Here is a tiny trained network, its code and every weight. The questions are about switching its units off for an input and a target symbol, where a switched-off unit gives its printed mean instead of its output.

import numpy as np


def w(rows, s, z=0):
    codes = np.array(rows[::2]) - 128.0
    scale = np.full(codes.shape[1], s)
    scale[-1] = z or s
    return codes * scale


def f(y):
    return np.maximum(y, 0)


def softmax(a):
    e = np.exp(a - a.max(-1, keepdims=True))
    return e / e.sum(-1, keepdims=True)


def log_softmax(a):
    a = a - a.max(-1, keepdims=True)
    return a - np.log(np.exp(a).sum(-1, keepdims=True))


def net(x, mask):
    ids = ['αβγελσψω'.index(c) for c in x.split()]
    T = len(ids)
    res = E[ids] + P[:T]
    r = res
    for j in range(3):
        rows = slice(2 * j, 2 * j + 2)
        q, k, v = (r @ M[0][rows].T for M in (Q, K, V))
        z = softmax(np.where(np.tri(T) > 0, q @ k.T / 2**0.5, -1e9)) @ v
        o = O[0][rows]
        res = res + np.where(mask[j], z, o[:, -1]) @ o[:, :-1]
    y = f(res @ A[0][:, :-1].T + A[0][:, -1])
    res = res + np.where(mask[3:15], y, B[0][:, -1]) @ B[0][:, :-1]
    return log_softmax(res[-1] @ U[:, :-1].T + U[:, -1])


Q, K, V, O, A, B = {}, {}, {}, {}, {}, {}
E = w([
[245,132,136],'α',
[120,156,141],'β',
[25,100,202],'γ',
[27,100,189],'ε',
[142,96,1],'λ',
[200,172,124],'σ',
[124,126,132],'ψ',
[179,174,178],'ω',
],0.0068)
P = w([
[146,129,141],'0',
[150,51,129],'1',
[23,53,151],'2',
[156,127,160],'3',
[141,171,128],'4',
[34,167,95],'5',
[147,124,158],'6',
[130,52,98],'7',
[50,188,95],'8',
[147,123,158],'9',
[124,139,99],'10',
[246,74,135],'11',
[152,128,164],'12',
[117,137,111],'13',
],0.013)
Q[0] = w([
[142,176,150],'h0',
[87,227,153],'h0',
[51,77,160],'h1',
[62,162,102],'h1',
[150,206,114],'h2',
[123,249,12],'h2',
],0.02)
K[0] = w([
[106,101,153],'h0',
[60,100,186],'h0',
[124,164,59],'h1',
[87,106,89],'h1',
[122,91,115],'h2',
[127,112,6],'h2',
],0.026)
V[0] = w([
[89,208,64],'h0',
[103,114,99],'h0',
[106,219,161],'h1',
[96,141,151],'h1',
[92,247,181],'h2',
[168,97,111],'h2',
],0.011)
O[0] = w([
[200,141,47,42],'h0',
[147,161,137,171],'h0',
[202,161,150,30],'h1',
[133,161,161,127],'h1',
[54,113,254,3],'h2',
[162,128,110,144],'h2',
],0.0099,0.0024)
A[0] = w([
[152,5,144,165],'n0',
[187,112,136,200],'n1',
[208,104,177,69],'n2',
[158,107,210,2],'n3',
[123,3,144,41],'n4',
[97,76,140,94],'n5',
[102,87,194,143],'n6',
[144,142,189,184],'n7',
[118,113,116,63],'n8',
[49,137,131,96],'n9',
[56,153,73,75],'n10',
[131,156,168,64],'n11',
],0.014,0.0062)
B[0] = w([
[219,148,60,255],'n0',
[105,67,164,214],'n1',
[209,191,146,155],'n2',
[92,230,82,151],'n3',
[2,135,227,204],'n4',
[184,160,134,177],'n5',
[84,120,94,230],'n6',
[77,122,159,200],'n7',
[151,146,101,131],'n8',
[213,121,76,191],'n9',
[143,143,197,204],'n10',
[99,199,135,136],'n11',
],0.025,0.0061)
U = w([
[211,202,112,93],'α',
[91,74,124,234],'β',
[118,161,37,57],'γ',
[126,151,46,4],'ε',
[167,99,2,186],'λ',
[147,97,147,89],'σ',
[120,101,88,171],'ψ',
[135,168,123,75],'ω',
],0.01,0.0023)

Each question gives the input, a string of symbols that net reads in full, and the target symbol t.
The units are the heads (2 rows each of Q, K, V and O) and the neurons (one row each of A and B). Each row of codes is followed by its name. A weight is (code - 128) times the scale printed after its matrix; where a second scale follows, it is the last column's (O, A, B and U).
mask holds one flag per unit, heads first, then neurons. A switched-off unit (its flag False) gives its mean, the last column of its rows in O or B, instead of its output. The means were averaged over made-up inputs and are rounded, as every weight is.
A unit's drop is (log p(t) with every unit on - log p(t) with that unit switched off) / (log p(t) with every unit on - log p(t) with every unit switched off).
most important unit: the unit with the biggest drop
k most important neurons: the k neurons with the biggest drops, biggest first
which heads matter: for each layer, one digit per head in row order, 1 if its drop is at least 0.15 and else 0, layers parted by /
drop when u is switched off: that unit's drop, to one decimal
input ω λ σ, target α: 2 most important neurons : [n9, n5]
input β λ γ ψ ψ, target λ: most important unit : h2
input β λ ω, target α: 4 most important neurons : [n9, n5, n0, n10]
input λ λ λ β λ ψ σ λ ω λ β, target λ: which heads matter : 101
input β ψ ω γ λ λ λ λ ψ ψ, target β: 2 most important neurons : [n9, n0]
input ε α β ω ε β, target α: 3 most important neurons : [n9, n4, n1]
input λ γ β λ σ ψ ψ ω σ β, target β: which heads matter : 000
input λ γ β ω β ψ β ψ α λ γ α, target ω: which heads matter : 111
input σ λ β γ α, target λ: 4 most important neurons : [n4, n10, n1, n7]
input λ λ α ω, target ω: which heads matter : 111
input γ ε ε β λ λ σ λ ω α ω, target λ: which heads matter : 001
input λ λ λ σ γ ω, target α: 3 most important neurons : [n10, n4, n6]
input β γ λ σ λ λ γ λ γ λ σ, target λ: 3 most important neurons : [n4, n7, n10]
input λ σ γ σ, target β: most important unit : n0
input β λ λ γ ψ β σ λ γ λ α, target λ: 3 most important neurons : [n4, n10, n7]
input β λ λ β σ, target λ: 2 most important neurons : [n4, n10]
input ω λ λ α σ ε α ψ λ λ λ λ λ, target λ: 3 most important neurons : [n4, n10, n7]
input λ ψ ε λ λ γ, target α: 4 most important neurons : [n9, n10, n4, n1]
input γ β ψ α γ γ ε σ γ γ λ β λ γ, target λ: 2 most important neurons : [n4, n9]
input λ λ λ ψ γ ψ, target α: most important neuron : [n10]
input γ λ β ε γ γ α β β λ λ α, target ω: 2 most important neurons : [n4, n0]
input γ ω ψ λ γ β, target α: drop when n6 is switched off : 0.3
input β λ λ λ ψ, target λ: drop when n10 is switched off : 0.0
input λ β λ γ, target γ: drop when n0 is switched off : 0.0
input β λ ω β ε ε ψ β λ α ε γ γ, target γ: drop when n1 is switched off : 0.1
